Below are the code and all the weights of a small trained network. Each question names an input and a target symbol and asks about switching units off, where a switched-off unit gives its printed mean instead of its output.

import numpy as np


def w(rows, s, z=0):
    codes = np.array(rows[::2]) - 128.0
    scale = np.full(codes.shape[1], s)
    scale[-1] = z or s
    return codes * scale


def f(y):
    return y / 2 * (1 + np.tanh(0.7978845608 * (y + 0.044715 * y**3)))


def softmax(a):
    e = np.exp(a - a.max(-1, keepdims=True))
    return e / e.sum(-1, keepdims=True)


def log_softmax(a):
    a = a - a.max(-1, keepdims=True)
    return a - np.log(np.exp(a).sum(-1, keepdims=True))


def net(x, mask):
    ids = ['αδεζηξστψ'.index(c) for c in x.split()]
    T = len(ids)
    res = E[ids] + P[:T]
    u = 0
    for l in range(3):
        r = res
        for j in range(2):
            rows = slice(4 * j, 4 * j + 4)
            q, k, v = (r @ M[l][rows].T for M in (Q, K, V))
            z = softmax(np.where(np.tri(T) > 0, q @ k.T / 4**0.5, -1e9)) @ v
            o = O[l][rows]
            res = res + np.where(mask[u + j], z, o[:, -1]) @ o[:, :-1]
        u += 2
        y = f(res @ A[l][:, :-1].T + A[l][:, -1])
        res = res + np.where(mask[u : u + 8], y, B[l][:, -1]) @ B[l][:, :-1]
        u += 8
    return log_softmax(res[-1] @ U[:, :-1].T + U[:, -1])


Q, K, V, O, A, B = {}, {}, {}, {}, {}, {}
E = w([
[56,162,178,145,61],'α',
[2,11,139,55,159],'δ',
[156,86,115,109,95],'ε',
[251,91,96,101,148],'ζ',
[46,137,24,162,111],'η',
[167,88,217,113,81],'ξ',
[155,149,162,126,26],'σ',
[140,161,175,141,247],'τ',
[130,124,119,226,149],'ψ',
],0.01)
P = w([
[111,4,90,74,171],'0',
[119,18,82,67,144],'1',
[135,43,88,55,110],'2',
[124,67,100,68,106],'3',
[124,85,119,88,106],'4',
[123,102,126,107,102],'5',
[126,116,146,125,101],'6',
[128,129,160,146,102],'7',
[127,145,178,166,113],'8',
[130,157,187,188,109],'9',
[150,163,202,214,115],'10',
[136,181,210,228,113],'11',
[137,191,232,246,111],'12',
],0.0047)
Q[0] = w([
[129,77,99,103,132],'0.h0',
[150,255,75,167,139],'0.h0',
[129,2,163,79,131],'0.h0',
[102,116,93,126,149],'0.h0',
[69,121,108,100,94],'0.h1',
[82,85,114,103,110],'0.h1',
[172,160,125,149,146],'0.h1',
[208,185,133,154,134],'0.h1',
],0.0078)
K[0] = w([
[170,150,130,145,94],'0.h0',
[119,53,95,16,132],'0.h0',
[171,212,157,232,125],'0.h0',
[132,130,128,117,80],'0.h0',
[94,85,82,127,177],'0.h1',
[91,108,62,156,175],'0.h1',
[138,145,154,108,64],'0.h1',
[223,120,255,73,47],'0.h1',
],0.0072)
V[0] = w([
[135,150,102,88,169],'0.h0',
[157,112,210,109,171],'0.h0',
[107,133,91,152,122],'0.h0',
[60,66,84,2,166],'0.h0',
[90,127,84,159,133],'0.h1',
[125,109,111,184,191],'0.h1',
[140,129,103,164,136],'0.h1',
[118,148,167,175,116],'0.h1',
],0.0053)
O[0] = w([
[168,196,93,128,116,88],'0.h0',
[78,133,64,66,2,147],'0.h0',
[145,113,145,174,167,114],'0.h0',
[60,203,50,168,192,250],'0.h0',
[43,100,161,124,120,130],'0.h1',
[94,56,101,131,87,114],'0.h1',
[108,93,141,155,128,106],'0.h1',
[135,114,126,184,165,90],'0.h1',
],0.004,0.002)
A[0] = w([
[41,122,108,81,103,158],'0.n0',
[194,43,254,110,45,213],'0.n1',
[58,18,175,86,111,254],'0.n2',
[162,35,133,65,152,242],'0.n3',
[11,112,71,124,131,177],'0.n4',
[159,173,136,43,59,112],'0.n5',
[166,41,142,57,58,172],'0.n6',
[194,117,154,31,21,180],'0.n7',
],0.0053,0.0042)
B[0] = w([
[44,140,125,84,86,162],'0.n0',
[201,86,214,99,68,241],'0.n1',
[68,40,179,62,107,253],'0.n2',
[162,1,132,40,148,211],'0.n3',
[3,121,90,100,110,184],'0.n4',
[107,155,131,122,42,127],'0.n5',
[161,84,155,47,33,184],'0.n6',
[153,102,144,109,12,183],'0.n7',
],0.0052,0.0051)
Q[1] = w([
[194,122,113,104,85],'1.h0',
[193,114,108,101,96],'1.h0',
[104,126,163,129,111],'1.h0',
[39,133,132,168,179],'1.h0',
[146,93,201,84,99],'1.h1',
[90,139,110,168,160],'1.h1',
[158,126,109,130,106],'1.h1',
[92,211,9,224,246],'1.h1',
],0.013)
K[1] = w([
[228,248,142,224,117],'1.h0',
[228,222,129,240,122],'1.h0',
[32,159,197,113,111],'1.h0',
[55,2,118,14,170],'1.h0',
[161,198,198,168,151],'1.h1',
[73,61,106,91,132],'1.h1',
[180,159,79,155,99],'1.h1',
[59,56,69,42,144],'1.h1',
],0.0061)
V[1] = w([
[119,97,149,61,135],'1.h0',
[67,103,142,75,179],'1.h0',
[53,103,124,98,154],'1.h0',
[107,134,146,112,158],'1.h0',
[167,143,22,153,3],'1.h1',
[70,57,130,15,96],'1.h1',
[156,136,44,162,180],'1.h1',
[159,137,92,185,124],'1.h1',
],0.0059)
O[1] = w([
[174,186,118,131,172,196],'1.h0',
[191,206,138,167,124,187],'1.h0',
[161,188,139,175,121,183],'1.h0',
[166,158,137,137,104,135],'1.h0',
[79,2,112,114,219,117],'1.h1',
[85,172,211,231,153,248],'1.h1',
[135,117,16,127,144,61],'1.h1',
[124,77,67,103,122,82],'1.h1',
],0.0053,0.013)
A[1] = w([
[182,63,138,82,141,119],'1.n0',
[26,132,61,125,128,166],'1.n1',
[175,89,126,49,110,113],'1.n2',
[186,177,162,159,226,167],'1.n3',
[171,88,120,80,118,109],'1.n4',
[91,100,101,135,254,255],'1.n5',
[183,82,135,67,138,123],'1.n6',
[182,52,131,62,141,115],'1.n7',
],0.0084,0.0076)
B[1] = w([
[65,133,107,108,158,184],'1.n0',
[76,165,91,170,69,148],'1.n1',
[101,155,109,122,136,181],'1.n2',
[162,128,65,79,151,254],'1.n3',
[99,153,105,121,145,155],'1.n4',
[172,89,15,136,141,174],'1.n5',
[54,155,88,95,146,178],'1.n6',
[2,157,89,98,183,187],'1.n7',
],0.0087,0.0081)
Q[2] = w([
[107,74,195,234,162],'2.h0',
[80,118,201,254,107],'2.h0',
[122,49,192,226,143],'2.h0',
[124,108,190,231,114],'2.h0',
[156,134,140,108,196],'2.h1',
[102,35,38,58,255],'2.h1',
[137,87,132,102,249],'2.h1',
[143,189,61,79,241],'2.h1',
],0.005)
K[2] = w([
[19,110,152,124,60],'2.h0',
[60,74,171,140,38],'2.h0',
[53,138,146,117,57],'2.h0',
[67,96,159,134,76],'2.h0',
[155,168,129,103,223],'2.h1',
[109,128,42,154,221],'2.h1',
[143,172,83,143,207],'2.h1',
[133,109,109,91,255],'2.h1',
],0.0065)
V[2] = w([
[156,130,106,121,254],'2.h0',
[201,92,115,124,205],'2.h0',
[120,121,99,107,74],'2.h0',
[87,135,132,124,63],'2.h0',
[115,196,91,146,107],'2.h1',
[196,120,111,214,139],'2.h1',
[141,41,107,108,126],'2.h1',
[87,175,64,169,133],'2.h1',
],0.0057)
O[2] = w([
[142,210,125,128,80,122],'2.h0',
[221,189,107,106,72,50],'2.h0',
[130,101,144,149,128,102],'2.h0',
[80,91,132,140,164,158],'2.h0',
[97,117,168,180,195,125],'2.h1',
[118,93,95,66,210,2],'2.h1',
[254,128,70,97,106,71],'2.h1',
[132,130,130,207,213,117],'2.h1',
],0.0044,0.0046)
A[2] = w([
[176,169,86,147,156,191],'2.n0',
[103,123,139,43,97,127],'2.n1',
[91,26,168,202,107,254],'2.n2',
[98,56,196,140,108,132],'2.n3',
[160,128,218,110,40,179],'2.n4',
[126,184,135,99,64,88],'2.n5',
[134,189,119,88,26,93],'2.n6',
[203,2,132,196,111,146],'2.n7',
],0.008,0.0052)
B[2] = w([
[126,100,125,106,95,198],'2.n0',
[112,159,119,132,124,202],'2.n1',
[141,69,146,141,95,255],'2.n2',
[117,106,168,107,95,225],'2.n3',
[162,191,128,160,114,234],'2.n4',
[126,123,139,144,177,160],'2.n5',
[145,128,132,144,177,162],'2.n6',
[145,110,157,134,249,138],'2.n7',
],0.012,0.0097)
U = w([
[142,113,116,124,125,49],'α',
[172,34,168,142,249,212],'δ',
[163,110,201,126,28,136],'ε',
[57,48,159,69,170,40],'ζ',
[78,123,151,178,177,3],'η',
[160,253,132,208,148,133],'ξ',
[100,88,11,208,34,135],'σ',
[44,170,78,8,171,169],'τ',
[231,82,60,32,57,249],'ψ',
],0.0041,0.0043)

Each question gives the input, a string of symbols that net reads in full, and the target symbol t.
The units are the heads (4 rows each of Q, K, V and O) and the neurons (one row each of A and B). Each row of codes is followed by its name. A weight is (code - 128) times the scale printed after its matrix; where a second scale follows, it is the last column's (O, A, B and U).
mask holds one flag per unit, layer by layer, with each layer's heads first. A switched-off unit (its flag False) gives its mean, the last column of its rows in O or B, instead of its output. The means were averaged over made-up inputs and are rounded, as every weight is.
A unit's drop is (log p(t) with every unit on - log p(t) with that unit switched off) / (log p(t) with every unit on - log p(t) with every unit switched off).
unit that matters most: the unit with the biggest drop
k most important neurons: the k neurons with the biggest drops, biggest first
k most important neurons of layer l: the k neurons of layer l with the biggest drops, biggest first
which heads matter: for each layer, one digit per head in row order, 1 if its drop is at least 0.15 and else 0, layers parted by /
drop when u is switched off: that unit's drop, to one decimal
input ψ η σ ε, target ζ: which heads matter : 01 / 11 / 00
input ξ σ ψ η τ η σ τ δ, target ξ: 2 most important neurons : 0.n2, 0.n6
input ξ α α α τ ψ ξ η ξ σ ξ τ ξ, target ξ: which heads matter : 10 / 01 / 10
input τ ψ ξ ε, target τ: 2 most important neurons : 0.n3, 0.n6
input ξ τ ε ξ τ α ξ, target ξ: 4 most important neurons of layer 0 : 0.n2, 0.n6, 0.n3, 0.n7
input η η ε, target δ: 4 most important neurons : 1.n1, 0.n4, 2.n7, 0.n1
input ε ε η η ε ψ δ ε ξ τ α, target ξ: which heads matter : 00 / 10 / 00
input δ ξ ε η η ψ, target ξ: unit that matters most : 1.h0
input ξ η ξ σ ε ξ, target ζ: which heads matter : 10 / 11 / 10
input ε α δ τ ψ ξ α ξ η ξ ψ τ, target ξ: 2 most important neurons of layer 0 : 0.n2, 0.n3
input ξ η σ ξ τ ψ η, target σ: 2 most important neurons : 1.n1, 0.n1
input ξ ψ ψ δ α ξ ξ ψ η τ ε ε, target ξ: 3 most important neurons of layer 0 : 0.n2, 0.n6, 0.n7
input ψ δ ξ, target τ: 4 most important neurons : 0.n3, 0.n6, 1.n7, 0.n2
input η δ ξ η δ, target ε: unit that matters most : 1.h0
input ψ ψ ζ, target τ: which heads matter : 00 / 00 / 00
input ψ ξ δ ξ δ η ψ ξ η ζ α τ δ, target ξ: 2 most important neurons : 1.n3, 0.n2
input ε η ψ ψ δ ξ ζ τ, target ξ: which heads matter : 00 / 11 / 10
input η δ ε, target δ: 3 most important neurons of layer 0 : 0.n4, 0.n1, 0.n0
input ζ τ ζ ψ ε ξ ξ δ η τ ε, target ξ: which heads matter : 00 / 01 / 10
input ξ η ψ ε ξ σ ξ δ ζ η η δ, target δ: unit that matters most : 1.h1
input ε ξ α ξ α ξ ξ ζ, target τ: which heads matter : 00 / 11 / 00
input δ ξ ξ ξ ε, target ε: 2 most important neurons of layer 1 : 1.n3, 1.n5
input ξ σ ξ ε δ α, target ξ: 2 most important neurons : 0.n3, 0.n2
input ξ ξ ξ ε η ψ σ ξ, target τ: which heads matter : 10 / 11 / 00
input δ α ξ, target ε: 2 most important neurons of layer 0 : 0.n4, 0.n1
input τ α ξ ζ ξ ξ σ η ε σ ε, target ζ: drop when 1.n3 is switched off : 0.5
input ξ ε α σ α, target ε: unit that matters most : 1.n3
input τ τ ψ δ, target τ: drop when 0.h0 is switched off : 0.3
input ζ ξ ξ η ψ ψ ζ ψ δ, target τ: drop when 0.n3 is switched off : 0.3
